grid =
[[135 139 124 139 118]
 [138 128 125 128 124]
 [116 108 143 108 138]
 [120 112 139 112 134]
 [146 153 112 153 111]
 [103 111 141 111 146]
 [119 120 138 120 130]
 [130 139 122 139 123]
 [119 119 131 119 138]
 [106 116 138 116 142]
 [152 143 111 143 118]
 [125 135 125 135 127]
 [103 112 141 112 145]
 [142 136 117 136 124]]
grid[0,0]: 135
grid[9]: [106, 116, 138, 116, 142]
grid[1,4]: 124
grid[1,2]: 125
grid[:, 2]: [124, 125, 143, 139, 112, 141, 138, 122, 131, 138, 111, 125, 141, 117]
grid[0,4]: 118
grid[8,4]: 138
grid[0]: [135, 139, 124, 139, 118]
grid[6]: [119, 120, 138, 120, 130]
grid[:, 4]: [118, 124, 138, 134, 111, 146, 130, 123, 138, 142, 118, 127, 145, 124]
grid[5,2]: 141
grid[11,2]: 125
grid[5,0]: 103
grid[11,3]: 135
grid[10]: [152, 143, 111, 143, 118]
grid[6,1]: 120
grid[13,2]: 117
grid[12,2]: 141
grid[:, 1]: [139, 128, 108, 112, 153, 111, 120, 139, 119, 116, 143, 135, 112, 136]
grid[11,0]: 125
grid[11]: [125, 135, 125, 135, 127]
grid[13]: [142, 136, 117, 136, 124]
grid[7]: [130, 139, 122, 139, 123]
grid[13,4]: 124
grid[1,1]: 128
grid[10,4]: 118
grid[3,0]: 120

A =
[[136 121 138 129 136 138]
 [125 134 122 127 128 121]
 [143 116 144 139 122 145]
 [137 126 135 139 118 134]
 [138 122 134 144 106 140]
 [124 136 122 129 124 123]]
Rows and columns are counted from 0.
(0, 0): 136
(5, 2): 122
(0, 4): 136
(5, 1): 136
(4, 0): 138
(2, 4): 122
(1, 1): 134
(1, 5): 121
(0, 2): 138
(4, 1): 122
(5, 5): 123
(3, 4): 118
(0, 1): 121

a =
[[144 126 137 138 131 130 119 135 110]
 [143 136 122 134 133 123 130 145 115]
 [129 133 108 116 131 124 144 129 133]
 [130 127 119 116 144 144 136 118 130]
 [137 125 141 144 127 130 112 139 124]
 [130 138 140 132 148 130 130 121 114]
 [114 141 132 130 129 135 127 146 117]
 [129 127 113 111 136 137 141 120 128]
 [133 137 140 133 146 127 130 122 112]
 [142 119 132 127 137 124 129 106 129]
 [130 141 112 127 132 119 139 144 128]
 [118 146 130 133 134 129 130 146 120]
 [121 144 117 130 131 121 136 146 131]
 [124 146 128 134 136 123 132 145 119]
 [117 117 135 123 123 135 124 110 140]]
Rows and columns are counted from 0.
(0, 0) -> 144
(9, 3) -> 127
(13, 5) -> 123
(12, 8) -> 131
(2, 5) -> 124
(5, 6) -> 130
(10, 5) -> 119
(0, 2) -> 137
(6, 7) -> 146
(12, 3) -> 130
(14, 6) -> 124
(14, 8) -> 140
(4, 5) -> 130
(8, 8) -> 112
(7, 8) -> 128
(8, 2) -> 140
(8, 0) -> 133
(9, 6) -> 129
(13, 2) -> 128
(1, 6) -> 130
(11, 5) -> 129
(2, 0) -> 129
(13, 7) -> 145
(9, 0) -> 142
(2, 4) -> 131
(11, 4) -> 134
(9, 8) -> 129
(13, 8) -> 119
(1, 8) -> 115
(11, 3) -> 133
(5, 4) -> 148
(4, 6) -> 112
(3, 7) -> 118
(9, 2) -> 132
(14, 7) -> 110

W =
[[133 128 126 120 130 122 133 130 130 112 132 130]
 [134 129 124 122 129 120 136 128 129 124 127 126]
 [132 128 126 124 128 120 133 129 129 124 134 128]
 [132 128 127 122 129 120 133 129 129 121 135 136]
 [134 129 124 123 129 120 137 129 129 121 128 130]
 [133 128 126 120 130 121 133 129 130 112 131 131]
 [146 147 114 112 136 127 138 148 148 101 129 110]
 [133 129 126 122 129 123 133 128 129 125 129 125]
 [133 128 126 120 130 121 134 129 130 113 132 131]]
W[0,0]: 133
W[3,0]: 132
W[5,4]: 130
W[3,6]: 133
W[3,2]: 127
W[1,11]: 126
W[2,8]: 129
W[8,3]: 120
W[8,7]: 129
W[2,3]: 124
W[3]: [132, 128, 127, 122, 129, 120, 133, 129, 129, 121, 135, 136]
W[0,9]: 112
W[6,2]: 114
W[4,8]: 129
W[0,7]: 130
W[0]: [133, 128, 126, 120, 130, 122, 133, 130, 130, 112, 132, 130]
W[7,6]: 133
W[8,1]: 128
W[:, 8]: [130, 129, 129, 129, 129, 130, 148, 129, 130]
W[2,11]: 128
W[1,1]: 129
W[8,8]: 130
W[6]: [146, 147, 114, 112, 136, 127, 138, 148, 148, 101, 129, 110]
W[6,8]: 148
W[:, 3]: [120, 122, 124, 122, 123, 120, 112, 122, 120]
W[6,11]: 110
W[:, 1]: [128, 129, 128, 128, 129, 128, 147, 129, 128]
W[4,4]: 129
W[1,9]: 124
W[:, 4]: [130, 129, 128, 129, 129, 130, 136, 129, 130]
W[6,10]: 129
W[8]: [133, 128, 126, 120, 130, 121, 134, 129, 130, 113, 132, 131]
W[4,3]: 123
W[2,5]: 120
W[3,10]: 135
W[5,8]: 130
W[5,0]: 133
